Below are the code and all the weights of a small trained network. Each question names an input and a class and asks about switching units off, where a switched-off unit gives its printed mean instead of its output.

import numpy as np


def w(rows, s, z=0):
    codes = np.array(rows[::2]) - 128.0
    scale = np.full(codes.shape[1], s)
    scale[-1] = z or s
    return codes * scale


def f(y):
    return y / 2 * (1 + np.tanh(0.7978845608 * (y + 0.044715 * y**3)))


def log_softmax(a):
    a = a - a.max(-1, keepdims=True)
    return a - np.log(np.exp(a).sum(-1, keepdims=True))


def net(x, mask):
    res = np.array(x, float).reshape(1, 5) / 4 @ E
    y = f(res @ A[0][:, :-1].T + A[0][:, -1])
    res = res + np.where(mask, y, B[0][:, -1]) @ B[0][:, :-1]
    return log_softmax(res[-1] @ U[:, :-1].T + U[:, -1])


A, B = {}, {}
E = w([
[187,248,132],'x0',
[215,60,52],'x1',
[204,48,255],'x2',
[128,129,129],'x3',
[128,127,129],'x4',
],0.0081)
A[0] = w([
[138,71,204,158],'neuron 1',
[236,56,4,215],'neuron 2',
[140,61,231,215],'neuron 3',
[172,184,112,178],'neuron 4',
[106,195,224,73],'neuron 5',
[125,91,166,103],'neuron 6',
[16,70,149,255],'neuron 7',
[241,107,236,111],'neuron 8',
[59,146,168,222],'neuron 9',
[68,15,111,80],'neuron 10',
[218,75,126,91],'neuron 11',
[75,68,69,83],'neuron 12',
],0.015,0.0049)
B[0] = w([
[192,86,152,195],'neuron 1',
[32,229,254,249],'neuron 2',
[221,111,176,224],'neuron 3',
[154,171,128,170],'neuron 4',
[172,173,139,182],'neuron 5',
[146,94,160,152],'neuron 6',
[49,54,61,209],'neuron 7',
[78,34,155,227],'neuron 8',
[149,69,63,184],'neuron 9',
[161,199,143,190],'neuron 10',
[79,98,187,183],'neuron 11',
[80,146,74,170],'neuron 12',
],0.028,0.015)
U = w([
[58,50,136,193],'0',
[185,198,27,91],'1',
[182,78,119,2],'2',
[248,144,160,205],'3',
[90,158,106,205],'4',
[148,192,126,135],'5',
[144,111,172,26],'6',
],0.017,0.0045)

Each question gives the input, the list of numbers given to net, and the class t.
The units are the neurons (one row each of A and B). Each row of codes is followed by its name. A weight is (code - 128) times the scale printed after its matrix; where a second scale follows, it is the last column's (A, B and U).
mask holds one flag per neuron, in row order. A switched-off neuron (its flag False) gives its mean, the last column of its row in B, instead of its output. The means were averaged over made-up inputs and are rounded, as every weight is.
A unit's drop is (log p(t) with every unit on - log p(t) with that unit switched off) / (log p(t) with every unit on - log p(t) with every unit switched off).
The circuit of an input: a set's keep is (log p(t) with only the set's units on - log p(t) with every unit switched off) / (log p(t) with every unit on - log p(t) with every unit switched off). Starting from all 12 units, units are removed one at a time, each time the one whose removal leaves the highest keep (on an exact tie, the one counted first), for as long as the keep stays at least 0.8.
circuit, biggest first: the units of the circuit, biggest drop first
unit that matters most: the unit with the biggest drop
top k neurons: the k neurons with the biggest drops, biggest first
drop of u: that unit's drop, to one decimal
input [-5,-3,6,2,-5], class 2: circuit, biggest first	(neuron 7; neuron 3; neuron 2)
input [1,-2,6,-3,-5], class 3: circuit, biggest first	(neuron 3)
input [7,0,7,-3,-4], class 3: top 4 neurons	(neuron 7; neuron 3; neuron 2; neuron 5)
input [-7,-1,6,-7,-5], class 2: top 2 neurons	(neuron 3; neuron 7)
input [-1,8,0,-6,4], class 4: circuit, biggest first	(neuron 3; neuron 2)
input [0,7,1,-4,-3], class 6: top 4 neurons	(neuron 7; neuron 2; neuron 9; neuron 8)
input [4,0,-2,4,0], class 1: circuit, biggest first	(neuron 2; neuron 3; neuron 8)
input [-8,-7,7,8,1], class 2: top 2 neurons	(neuron 7; neuron 3)
input [2,-4,-7,5,-3], class 1: circuit, biggest first	(neuron 8; neuron 2)
input [5,8,8,-6,8], class 0: top 2 neurons	(neuron 8; neuron 11)
input [3,-2,-6,-6,6], class 1: circuit, biggest first	(neuron 2; neuron 8)
input [-5,-4,6,3,1], class 2: circuit, biggest first	(neuron 7; neuron 3; neuron 2)
input [-5,1,8,4,0], class 6: top 3 neurons	(neuron 3; neuron 8; neuron 11)
input [8,-5,7,4,7], class 3: unit that matters most	neuron 5
input [8,5,0,8,7], class 5: top 2 neurons	(neuron 7; neuron 4)
input [5,1,-8,8,-7], class 5: top 2 neurons	(neuron 7; neuron 3)
input [8,-2,2,-2,-8], class 3: top 2 neurons	(neuron 2; neuron 7)
input [2,-4,5,7,8], class 3: top 3 neurons	(neuron 3; neuron 5; neuron 7)
input [4,1,-8,1,-5], class 5: circuit, biggest first	(neuron 7; neuron 3)
input [3,2,-2,4,1], class 5: top neuron	(neuron 7)
input [6,2,0,-2,1], class 5: circuit, biggest first	(neuron 7; neuron 3; neuron 8)
input [-5,-4,2,-2,7], class 2: drop of neuron 7	0.5
